Each row is followed by one of two labels, saying whether the row has a hidden trait. Each part has a new trait and two new labels.
In the rows, 128 means zero.
[115  94 163 127 110 107  70 137 160 137  99 111 145 104 122 148 169 125
 161 116 165  42 130  98]
E
[137 113 160  97  66 154  84 116 143 135 106 104 132  78 130 138 165 127
 175 122 134  31 118  97]
E
[154 123 131 127 115 141 128 105 155 129 123 136 118 119 129 130 134 135
 133 112 136 158 151 132]
C
[138 123 136 120 113 138 116 118 134 128 126 122 134 128 132 132 143 126
 143 123 128 105 122 127]
E
[153 132 139  87 127 134 147 135 163 134 128 111 127  80 118 135 145 152
 107 115 129 200 145  98]
C
[129 102 167 117  75 132  79 122 182 133  97 115 132  86 136 129 154 115
 184 116 150  14 131 112]
E
[ 97  89 168 141  99  72  60 159 197 130  88 124 148 121 127 144 158 117
 155 123 169   1 132  89]
E
[ 80  85 170 131 132  72  48 167 192 137  81 120 156 124 119 146 158 111
 138 112 180  15 123  77]
E
[120  94 160 129  89 120  78 121 165 135 103 119 139 138 124 140 171 133
 160 107 159  53 136 110]
E
[182 117 131  94 137 147 142 101 177 135 128 124 116  77 124 143 156 158
 119 118 148 232 177 108]
C
[139 128 136 111 131 129 136 139 132 132 136 123 132 113 125 137 139 140
 127 141 126 169 133  98]
C
[ 97  91 165 124 122  95  64 165 176 137  93 110 148  98 124 146 159 116
 154 124 163   2 119  79]
E
[142 127 130 117 125 134 133 118 156 131 128 125 126 113 121 133 136 145
 116 118 131 175 146 132]
C
[140 121 149 118  85 144 108 108 143 134 117 112 127  99 129 136 152 130
 161 120 134  66 127 123]
E
[139 127 131 116 138 129 125 133 132 129 127 129 133 123 129 132 137 127
 130 127 128 141 127 110]
C
[135 126 131 136 117 136 137 127 136 126 133 128 118 100 125 130 124 133
 124 134 135 153 150 135]
C

New part:
[134 144 131 137 121 130 144 123 148 115 160 126 160  65 132 120 126 141]
Y
[116  93 144 142 117 154 117 117 140  84 152 131 156 179 172 105 118 113]
L
[135 156 150 146 151  98 185 143 101 120 194 150  48 119  94 180 111 127]
Y
[138 111 160 126 140 112 145 142 133 135 124 142 101 157 125 134 122 112]
L
[137 108 159 124 152 134 134 140 110 118 171 144 127 198 110 151 115 105]
L
[132 164 140 180 114 121 109 141 165 100 131 129  52  90 116 154 127 149]
L
[129 158 132 168 142 126 150 142 115 118 155 135 148 151  99 184 120 126]
L
[119 135 135 138 123 137 115 122 110 117 106 124 136 169 155 102 128 125]
L
[117 117 152 147 132 137 139 132 124  88 163 143  95 177 143 137 116 126]
Y
[155  38 186  82 186 129 139 159 108 137 196 167 175 252  90 152 102  74]
L
[161 109 169 110 151 108 145 149 139 158 143 146  83 115  99 129 123 108]
L
[139  96 134  88 148 113 196 144 133 117 222 149 185  75 103 149 107 104]
Y
[138 129 135 153 140 147  91 142 128 106 162 140 171 205 110 200 118 122]
L
[146 123 146 156 147 131 124 148 128 119 162 145 154 156 106 161 118 121]
L
[138 163 132 154 139 142 105 134 114 130 147 131 188 169 120 157 125 120]
L
[124 146 145 129 120 121 148 129 131 102 166 136  62 107 132 135 121 136]
Y
[133 137 143 158 129 148  79 135 135 113 125 130 125 188 127 143 128 121]
L
[154 170 125 129 148 104 197 140 110 163 181 130 187  39  89 157 123 121]
Y
[155  15 202  99 183 123 176 153  95 166 183 167 135 233 114  96 107  70]
L
[122  99 143 116 136 125 162 132 118 108 142 140 144 161 142 119 116 104]
L
[131 141 154 146 106 138 101 124 164 111 107 126  62  99 151 109 132 124]
L
[145 216 111 148 150  86 176 147 107 147 202 138 147  31  62 214 124 133]
Y
[139 138 151 149 161 105 134 155 104 115 203 155 104 156  85 194 108 107]
Y
[130 165 142 162 115 123 119 138 176 102 122 132  60  89 119 155 126 159]
L

Next part:
[126  98  99 131 151 116 107  84 131 131 130 126 132 125 129 144 131 124
 150 125 144 175 142 112  71 129 134 134 122 126 137 129 107 149 110 117
 122 164 118 129 111 146 133 134 123 134 125 125 112 166 149 129 102 134
 140 130 118]
Z656
[131 101 103 113 123 110 135  99 131 129 135 116 127 130 132 131 129 113
 134 126 140 118 114 124 186 135 167 109 117  69 144 112 121 157  87 109
  92 134 147 132 129 124 132 119 118 110 126 120 121 102 119 134 120 134
 136 130 126]
Z656
[117 100 136  52 163 152 122  58 121 130 130  64 119 118 136 127 108 128
  74 120 160  99 168 133 204 130   1 139 103  48 114 117 186 154 147 123
  57 163 144 136 122 190 139 176 210 116 135 111 110 107  60 127  58 102
 100 133 111]
z209
[136 131 140  87 132 133 164 137 125 127 130 161 131 137 134 128 125 131
 129 128 124 149 135 137  88 123  95 128 137 126 115 124 147 120 139 134
  85 135 132 129 198 123 128 114 183 134 131 125 144  93 145 121 121 128
 136 127 118]
Z656
[123 101 122 122  93 125 125 154 131 129 124 108 118 135 120  82 132 121
 117 128 155 109 102 130 162 146 197  63 124 101 138  87 131 129 108 100
 124  99 151 124 106 131 130  99  93 115 134 121 140 126 138 145 124 127
  93 131 142]
Z656
[116 102 142  44 149 160 124  68 120 129 127  56 116 121 131 111 109 130
  59 119 154  89 169 135 247 132   6 125 106  62 113 111 189 148 161 126
  65 154 147 134 106 191 136 174 194 117 138 111 116 112  51 130  56 101
 110 131 118]
z209
[119 102 122 137 128 133 108 132 131 130 122 129 125 130 117  98 133 131
 127 127 157 171 136 118  76 136 150 100 129 145 131 101 102 117 139 110
 154 137 120 123 100 156 130 120 110 141 133 127 132 188 159 137 102 128
 101 129 133]
Z656
[118 129 138 149 115 144 113 176 129 127 113 135 123 142 114 107 137 136
 103 125 122 143 142 123  71 131 138 102 138 170 121 106 125 100 169 127
 169 111 123 121 115 166 125 128  94 144 134 136 156 176 144 135 112 120
 125 125 144]
Z656
[116  58 120  56 152 130  95  63 131 133 136  47 118 108 128 108 106 127
 109 124 213 146 144 124 255 150  57  98  96  36 130  72 138 156 122  80
  57 182 141 135  76 183 150 150 189 109 141 103  82 151 111 140  45 104
  55 141 105]
z209
[121 106 132  66 162 151 126  75 124 131 125  39 122 110 129 141 105 130
  69 122 155 116 160 125 236 133   9 142 108  42 116  91 168 137 155 102
  57 184 151 135  98 226 143 174 152 113 140 107 119 136  65 143  58 104
 108 135 121]
z209
